The symbols move the objects like this.
λ: j321->j514, j925->j588, j290->j815, j751->j119, j604->j751, j369->j567, j164->j226, j452->j592, j785->j535, j636->j770, j387->j172, j926->j387, j159->j806, j618->j458, j567->j240, j642->j399, j354->j382, j711->j996, j944->j950, j958->j982, j996->j907, j329->j147, j941->j441, j74->j79, j513->j27, j226->j925, j504->j15, j336->j34, j340->j316, j521->j958, j240->j896, j495->j851, j172->j761, j15->j329, j264->j866, j829->j523, j125->j263, j761->j785, j210->j463, j306->j340, j817->j944, j588->j248, j570->j396, j583->j975, j896->j164, j147->j657, j715->j125, j907->j210, j968->j993, j889->j570, j937->j161, j71->j448, j468->j990, j851->j642, j993->j820, j463->j926, j812->j354, j975->j636, j399->j369, j592->j812, j34->j452, j605->j327, j949->j121, j27->j74, j806->j583, j248->j68, j412->j521, j396->j395, j68->j222, j815->j604, j448->j504, j327->j306, j316->j889, j701->j927, j657->j341, j866->j618, j119->j883, j982->j780, j820->j336, j523->j941, j135->j321, j780->j605, j950->j159, j990->j179, j514->j71, j382->j949, j927->j715, j395->j829, j79->j711, j121->j937, j535->j276, j441->j135, j770->j495, j179->j264, j341->j968, j883->j412, j458->j817, j263->j208, j208->j290, j222->j513, j276->j701, j161->j468
φ: j321->j341, j925->j711, j290->j982, j751->j327, j604->j605, j369->j68, j164->j74, j452->j468, j785->j290, j636->j896, j387->j125, j926->j715, j159->j399, j618->j636, j567->j222, j642->j588, j354->j264, j711->j785, j944->j851, j958->j570, j996->j535, j329->j452, j941->j329, j74->j172, j513->j926, j226->j79, j504->j336, j336->j937, j340->j441, j521->j889, j240->j513, j495->j226, j172->j263, j15->j34, j264->j583, j829->j504, j125->j412, j761->j208, j210->j701, j306->j941, j817->j495, j588->j996, j570->j514, j583->j567, j896->j27, j147->j592, j715->j883, j907->j276, j968->j382, j889->j321, j937->j817, j71->j993, j468->j950, j851->j925, j993->j949, j463->j927, j812->j179, j975->j240, j399->j248, j592->j990, j34->j161, j605->j829, j949->j618, j27->j387, j806->j369, j248->j907, j412->j316, j396->j71, j68->j210, j815->j780, j448->j820, j327->j523, j316->j135, j701->j751, j657->j812, j866->j975, j119->j306, j982->j396, j820->j121, j523->j15, j135->j657, j780->j395, j950->j642, j990->j159, j514->j968, j382->j866, j927->j119, j395->j448, j79->j761, j121->j458, j535->j815, j441->j147, j770->j164, j179->j806, j341->j354, j883->j340, j458->j770, j263->j521, j208->j958, j222->j463, j276->j604, j161->j944
θ: j321->j523, j925->j240, j290->j715, j751->j208, j604->j263, j369->j495, j164->j369, j452->j993, j785->j926, j636->j159, j387->j907, j926->j996, j159->j458, j618->j990, j567->j851, j642->j636, j354->j34, j711->j513, j944->j866, j958->j119, j996->j27, j329->j71, j941->j396, j74->j68, j513->j588, j226->j567, j504->j321, j336->j341, j340->j780, j521->j751, j240->j642, j495->j583, j172->j210, j15->j514, j264->j161, j829->j889, j125->j276, j761->j463, j210->j79, j306->j982, j817->j264, j588->j896, j570->j306, j583->j944, j896->j399, j147->j448, j715->j535, j907->j74, j968->j329, j889->j327, j937->j354, j71->j441, j468->j949, j851->j975, j993->j147, j463->j711, j812->j336, j975->j950, j399->j770, j592->j820, j34->j968, j605->j521, j949->j592, j27->j248, j806->j817, j248->j164, j412->j604, j396->j340, j68->j226, j815->j125, j448->j135, j327->j958, j316->j605, j701->j761, j657->j504, j866->j468, j119->j290, j982->j883, j820->j657, j523->j570, j135->j829, j780->j412, j950->j618, j990->j121, j514->j941, j382->j452, j927->j785, j395->j316, j79->j222, j121->j812, j535->j387, j441->j395, j770->j806, j179->j937, j341->j15, j883->j815, j458->j179, j263->j701, j208->j927, j222->j925, j276->j172, j161->j382
τ: j321->j135, j925->j226, j290->j208, j751->j604, j604->j815, j369->j399, j164->j896, j452->j34, j785->j761, j636->j975, j387->j926, j926->j463, j159->j950, j618->j866, j567->j369, j642->j851, j354->j812, j711->j79, j944->j817, j958->j521, j996->j711, j329->j15, j941->j523, j74->j27, j513->j222, j226->j164, j504->j448, j336->j820, j340->j306, j521->j412, j240->j567, j495->j770, j172->j387, j15->j504, j264->j179, j829->j395, j125->j715, j761->j172, j210->j907, j306->j327, j817->j458, j588->j925, j570->j889, j583->j806, j896->j240, j147->j329, j715->j927, j907->j996, j968->j341, j889->j316, j937->j121, j71->j514, j468->j161, j851->j495, j993->j968, j463->j210, j812->j592, j975->j583, j399->j642, j592->j452, j34->j336, j605->j780, j949->j382, j27->j513, j806->j159, j248->j588, j412->j883, j396->j570, j68->j248, j815->j290, j448->j71, j327->j605, j316->j340, j701->j276, j657->j147, j866->j264, j119->j751, j982->j958, j820->j993, j523->j829, j135->j441, j780->j982, j950->j944, j990->j468, j514->j321, j382->j354, j927->j701, j395->j396, j79->j74, j121->j949, j535->j785, j441->j941, j770->j636, j179->j990, j341->j657, j883->j119, j458->j618, j263->j125, j208->j263, j222->j68, j276->j535, j161->j937

In the rows, zero is written as 145.

The rows follow the links: the fewer symbols apart two objects are, the more alike their rows tend to be.

Each row is also shifted at random along 7 hidden directions that mean nothing.

Row, then object:
[91, 91, 172, 137, 155, 136, 143, 138, 167, 149, 150, 133, 143, 141, 153, 130, 134, 116, 131, 157, 181, 139, 157, 139, 159, 167, 152, 158, 125, 152, 138, 131, 137, 137, 142, 131, 151, 125, 155, 149, 140, 155, 160, 136, 131, 145, 128, 148]; object j369
[145, 46, 165, 146, 148, 155, 156, 128, 119, 145, 148, 135, 128, 160, 129, 145, 139, 173, 158, 176, 142, 133, 157, 140, 157, 166, 138, 152, 195, 147, 151, 137, 131, 122, 145, 139, 154, 114, 155, 161, 123, 143, 133, 148, 121, 144, 134, 132]; object j399
[100, 134, 166, 148, 154, 144, 182, 130, 160, 153, 135, 114, 136, 131, 189, 140, 150, 108, 127, 157, 114, 148, 164, 135, 147, 161, 149, 141, 122, 138, 142, 133, 134, 143, 155, 135, 130, 145, 159, 142, 155, 150, 177, 132, 160, 148, 125, 148]; object j817
[147, 137, 127, 137, 146, 153, 137, 128, 143, 144, 152, 161, 157, 146, 130, 161, 173, 157, 145, 107, 109, 167, 124, 145, 142, 128, 134, 136, 137, 155, 149, 147, 152, 172, 136, 162, 154, 149, 137, 128, 142, 142, 158, 159, 144, 150, 164, 152]; object j521
[101, 139, 153, 160, 141, 156, 155, 130, 128, 138, 127, 125, 135, 148, 148, 151, 149, 113, 132, 138, 104, 140, 161, 152, 137, 150, 138, 139, 150, 128, 152, 143, 142, 146, 164, 136, 139, 143, 156, 155, 138, 156, 148, 145, 151, 148, 133, 136]; object j937
[195, 167, 116, 138, 136, 150, 127, 152, 127, 124, 155, 157, 158, 168, 102, 143, 105, 128, 153, 116, 154, 130, 123, 151, 138, 122, 153, 138, 159, 142, 134, 171, 161, 132, 139, 129, 155, 153, 129, 155, 138, 151, 93, 126, 137, 146, 168, 138]; object j958
[108, 159, 162, 127, 159, 130, 128, 151, 192, 169, 162, 173, 161, 120, 160, 142, 181, 165, 137, 112, 158, 171, 138, 132, 165, 158, 150, 151, 85, 173, 144, 125, 136, 172, 129, 165, 153, 153, 149, 118, 152, 147, 193, 147, 143, 136, 146, 156]; object j210
[180, 178, 129, 142, 148, 144, 123, 116, 151, 135, 144, 137, 170, 142, 135, 157, 168, 53, 107, 83, 105, 169, 127, 156, 133, 122, 136, 141, 96, 147, 140, 145, 163, 202, 146, 146, 154, 148, 139, 130, 151, 164, 174, 172, 158, 155, 156, 161]; object j570
[179, 113, 159, 155, 143, 147, 145, 133, 145, 139, 130, 122, 134, 144, 153, 144, 146, 106, 127, 160, 150, 138, 163, 153, 140, 153, 138, 150, 141, 131, 149, 137, 143, 144, 159, 135, 142, 130, 153, 153, 141, 153, 156, 151, 144, 152, 126, 145]; object j990
[194, 98, 150, 120, 163, 141, 197, 132, 184, 162, 164, 138, 147, 132, 190, 137, 144, 165, 150, 154, 131, 160, 138, 112, 160, 153, 158, 134, 120, 163, 130, 138, 139, 130, 124, 147, 135, 149, 146, 122, 162, 130, 174, 110, 150, 148, 150, 160]; object j463
[133, 116, 164, 160, 141, 150, 131, 143, 129, 146, 132, 144, 130, 146, 136, 150, 161, 162, 146, 157, 145, 140, 164, 156, 147, 161, 133, 153, 164, 137, 160, 133, 133, 144, 159, 148, 149, 130, 157, 156, 128, 150, 149, 162, 134, 142, 127, 133]; object j458
[154, 212, 126, 129, 149, 136, 143, 150, 137, 133, 165, 142, 171, 160, 123, 131, 91, 72, 137, 106, 141, 131, 122, 138, 147, 131, 170, 141, 129, 152, 119, 168, 160, 144, 133, 115, 151, 162, 133, 151, 154, 162, 107, 121, 152, 141, 164, 146]; object j290
[245, 127, 118, 148, 126, 152, 118, 166, 168, 127, 134, 169, 139, 150, 126, 145, 131, 190, 158, 142, 208, 134, 140, 161, 128, 121, 138, 136, 139, 130, 151, 162, 160, 112, 148, 149, 145, 152, 129, 146, 138, 135, 114, 114, 130, 155, 156, 144]; object j941
[92, 96, 149, 134, 151, 154, 168, 140, 121, 148, 163, 150, 140, 162, 127, 143, 121, 184, 169, 150, 124, 134, 140, 128, 161, 157, 153, 141, 187, 156, 140, 151, 135, 117, 134, 137, 151, 138, 147, 156, 130, 141, 115, 124, 129, 138, 152, 132]; object j711
[144, 127, 126, 147, 136, 145, 140, 147, 176, 136, 132, 142, 141, 136, 161, 146, 151, 150, 140, 158, 183, 149, 142, 153, 126, 125, 136, 139, 122, 134, 146, 149, 160, 138, 146, 153, 137, 146, 134, 133, 155, 133, 155, 137, 147, 159, 148, 159]; object j135
[107, 144, 161, 148, 150, 151, 180, 131, 174, 145, 131, 121, 140, 133, 185, 140, 140, 94, 121, 123, 105, 145, 164, 137, 143, 156, 152, 131, 98, 132, 140, 141, 139, 134, 160, 128, 129, 158, 159, 143, 153, 159, 169, 103, 160, 150, 129, 145]; object j264
[99, 167, 132, 123, 155, 141, 188, 148, 167, 150, 165, 144, 155, 143, 170, 133, 110, 140, 153, 134, 130, 145, 130, 118, 152, 140, 169, 129, 125, 155, 123, 158, 148, 123, 127, 132, 134, 168, 138, 134, 163, 138, 135, 96, 158, 144, 162, 151]; object j927
[136, 173, 127, 162, 135, 167, 171, 131, 100, 130, 127, 129, 136, 159, 138, 163, 144, 135, 148, 129, 61, 141, 147, 152, 127, 130, 136, 125, 180, 122, 153, 160, 147, 144, 163, 141, 133, 158, 147, 156, 141, 147, 123, 144, 161, 148, 151, 131]; object j657
[141, 94, 155, 158, 137, 169, 151, 134, 158, 141, 125, 153, 129, 143, 147, 159, 169, 178, 143, 112, 106, 150, 163, 151, 141, 151, 130, 128, 130, 129, 164, 141, 135, 129, 165, 151, 142, 151, 158, 145, 126, 151, 156, 115, 137, 150, 136, 133]; object j161
[145, 124, 147, 132, 149, 142, 127, 154, 153, 154, 163, 176, 151, 147, 124, 144, 152, 197, 161, 132, 166, 150, 133, 138, 160, 149, 147, 148, 147, 165, 147, 141, 139, 142, 129, 156, 159, 143, 142, 138, 136, 140, 140, 142, 127, 137, 155, 143]; object j172
[182, 177, 159, 154, 137, 142, 124, 171, 120, 131, 143, 146, 141, 166, 110, 126, 84, 115, 149, 145, 183, 102, 160, 154, 151, 159, 163, 154, 167, 132, 138, 157, 140, 107, 157, 108, 151, 145, 151, 183, 128, 167, 86, 118, 131, 132, 133, 119]; object j583
[147, 133, 159, 129, 157, 131, 142, 154, 179, 165, 162, 162, 151, 128, 161, 136, 158, 180, 150, 149, 177, 157, 141, 130, 163, 159, 152, 153, 117, 168, 141, 130, 137, 148, 127, 157, 148, 145, 147, 128, 152, 138, 171, 140, 138, 138, 144, 154]; object j996
[142, 162, 129, 160, 133, 159, 146, 142, 125, 137, 128, 144, 137, 146, 143, 162, 166, 165, 148, 141, 108, 150, 147, 157, 127, 129, 129, 134, 163, 128, 159, 150, 148, 152, 159, 158, 137, 152, 143, 144, 143, 138, 143, 158, 154, 149, 149, 141]; object j15
[204, 80, 141, 118, 166, 126, 197, 117, 176, 158, 165, 106, 149, 129, 203, 133, 146, 118, 136, 207, 161, 164, 130, 115, 150, 145, 151, 150, 133, 166, 122, 133, 152, 155, 115, 149, 135, 123, 136, 118, 178, 120, 191, 156, 156, 159, 147, 180]; object j701
[168, 124, 123, 131, 147, 148, 139, 120, 141, 126, 158, 136, 164, 161, 118, 144, 118, 74, 129, 107, 133, 145, 122, 144, 141, 124, 150, 139, 133, 149, 128, 161, 165, 156, 134, 127, 158, 138, 133, 145, 143, 158, 128, 137, 140, 156, 164, 153]; object j412
[136, 201, 159, 168, 132, 150, 106, 168, 95, 139, 132, 159, 138, 160, 99, 147, 137, 154, 153, 135, 141, 121, 161, 166, 146, 156, 142, 155, 184, 132, 160, 148, 133, 141, 166, 136, 153, 147, 155, 176, 120, 163, 105, 163, 136, 127, 132, 115]; object j618
[158, 167, 139, 128, 159, 141, 164, 121, 113, 139, 169, 124, 167, 164, 126, 138, 105, 58, 133, 117, 95, 139, 124, 129, 156, 143, 164, 144, 154, 159, 120, 157, 151, 160, 131, 115, 154, 143, 142, 153, 149, 163, 124, 144, 151, 142, 159, 145]; object j785
[116, 160, 138, 154, 141, 135, 169, 147, 159, 146, 124, 112, 131, 127, 197, 142, 155, 132, 136, 205, 166, 148, 156, 148, 125, 137, 139, 145, 141, 128, 145, 139, 152, 146, 152, 152, 121, 142, 141, 136, 171, 126, 171, 162, 168, 156, 133, 162]; object j968
[164, 131, 152, 157, 134, 158, 133, 152, 156, 130, 128, 149, 136, 151, 131, 142, 124, 133, 137, 115, 154, 125, 163, 156, 140, 149, 146, 136, 127, 125, 150, 153, 144, 114, 165, 125, 145, 152, 153, 162, 127, 163, 123, 101, 134, 147, 135, 130]; object j468

Where do the symbols, taken in turn from left to right, take each start?
Answers are names.
[207, 145, 136, 163, 136, 160, 158, 128, 109, 136, 125, 125, 133, 151, 146, 162, 163, 138, 142, 153, 89, 147, 152, 156, 129, 137, 128, 137, 177, 126, 157, 148, 146, 155, 162, 150, 136, 142, 148, 151, 141, 142, 144, 167, 156, 151, 142, 139]
φ φ λ τ φ θ: j806
[110, 175, 161, 156, 142, 130, 134, 164, 152, 141, 131, 127, 138, 140, 156, 126, 119, 104, 132, 178, 198, 122, 166, 153, 141, 157, 154, 159, 137, 132, 140, 142, 143, 130, 157, 125, 137, 139, 151, 161, 150, 153, 137, 142, 148, 141, 122, 141]
θ φ λ λ λ θ: j944
[204, 162, 163, 157, 140, 146, 135, 166, 136, 151, 136, 158, 132, 142, 141, 143, 148, 187, 157, 154, 155, 133, 163, 150, 151, 163, 145, 149, 160, 139, 157, 138, 129, 128, 157, 146, 143, 149, 156, 157, 134, 146, 135, 141, 139, 132, 130, 127]
θ θ τ τ φ λ λ φ: j369
[114, 107, 119, 130, 140, 150, 147, 141, 170, 125, 152, 147, 153, 157, 132, 138, 106, 125, 144, 123, 174, 136, 128, 142, 137, 123, 152, 132, 125, 141, 130, 167, 164, 117, 135, 129, 149, 149, 129, 142, 146, 146, 118, 98, 135, 158, 163, 152]
φ φ λ φ θ θ λ θ: j514
[154, 152, 156, 159, 144, 153, 161, 139, 162, 157, 123, 143, 132, 122, 183, 160, 199, 174, 137, 140, 101, 167, 163, 148, 138, 150, 129, 135, 120, 135, 164, 128, 133, 160, 161, 169, 129, 156, 158, 128, 150, 139, 192, 153, 161, 147, 132, 147]
λ λ φ τ φ: j770
[95, 138, 116, 147, 130, 148, 171, 161, 153, 120, 133, 123, 132, 157, 158, 131, 83, 135, 155, 186, 194, 114, 146, 147, 121, 123, 155, 131, 160, 117, 131, 173, 163, 87, 149, 120, 125, 151, 129, 158, 156, 132, 96, 95, 149, 158, 150, 146]
λ φ θ λ τ τ: j329
[44, 78, 153, 134, 149, 139, 129, 142, 126, 143, 164, 147, 145, 162, 113, 135, 124, 158, 158, 175, 190, 132, 138, 140, 160, 156, 147, 163, 185, 160, 139, 142, 143, 134, 128, 138, 163, 114, 141, 157, 130, 143, 122, 159, 117, 141, 146, 141]
θ θ θ τ λ: j226
[168, 139, 140, 131, 153, 147, 141, 131, 123, 143, 167, 151, 161, 159, 115, 146, 135, 127, 147, 114, 115, 148, 126, 136, 157, 143, 150, 146, 157, 162, 137, 149, 147, 159, 130, 139, 161, 141, 141, 146, 138, 153, 131, 150, 137, 141, 160, 142]
θ θ θ θ φ: j210
[198, 118, 136, 159, 131, 145, 152, 158, 144, 136, 124, 129, 121, 143, 162, 143, 139, 178, 156, 212, 193, 130, 159, 156, 126, 138, 134, 147, 176, 123, 152, 148, 149, 116, 154, 149, 130, 134, 139, 152, 149, 125, 133, 149, 144, 154, 134, 146]
τ τ λ φ φ θ φ: j806
[123, 154, 125, 136, 142, 149, 131, 144, 187, 141, 146, 168, 159, 136, 145, 151, 160, 146, 136, 91, 145, 163, 129, 146, 138, 124, 142, 130, 88, 148, 144, 151, 157, 155, 139, 156, 148, 164, 135, 122, 150, 147, 160, 120, 147, 153, 161, 157]
τ φ τ λ λ θ λ τ: j570
[152, 173, 159, 133, 159, 135, 168, 145, 139, 164, 162, 144, 151, 138, 162, 140, 149, 152, 151, 151, 117, 152, 141, 125, 162, 161, 157, 149, 149, 163, 137, 135, 132, 155, 132, 147, 142, 151, 151, 139, 154, 142, 158, 152, 154, 132, 145, 145]
λ φ θ θ θ λ θ φ: j907
[196, 110, 126, 138, 145, 159, 137, 121, 125, 140, 155, 159, 154, 157, 114, 165, 168, 162, 151, 107, 98, 164, 122, 145, 144, 128, 130, 136, 160, 156, 150, 150, 151, 169, 135, 160, 160, 140, 137, 135, 133, 143, 144, 162, 136, 150, 167, 146]
φ φ τ φ τ λ λ: j147
[173, 145, 160, 143, 154, 140, 174, 142, 100, 154, 155, 124, 136, 155, 147, 138, 126, 149, 160, 190, 121, 131, 150, 131, 158, 165, 154, 155, 203, 151, 139, 141, 130, 137, 140, 134, 142, 132, 152, 161, 145, 140, 128, 163, 147, 133, 137, 134]
θ φ θ φ θ φ φ θ: j785
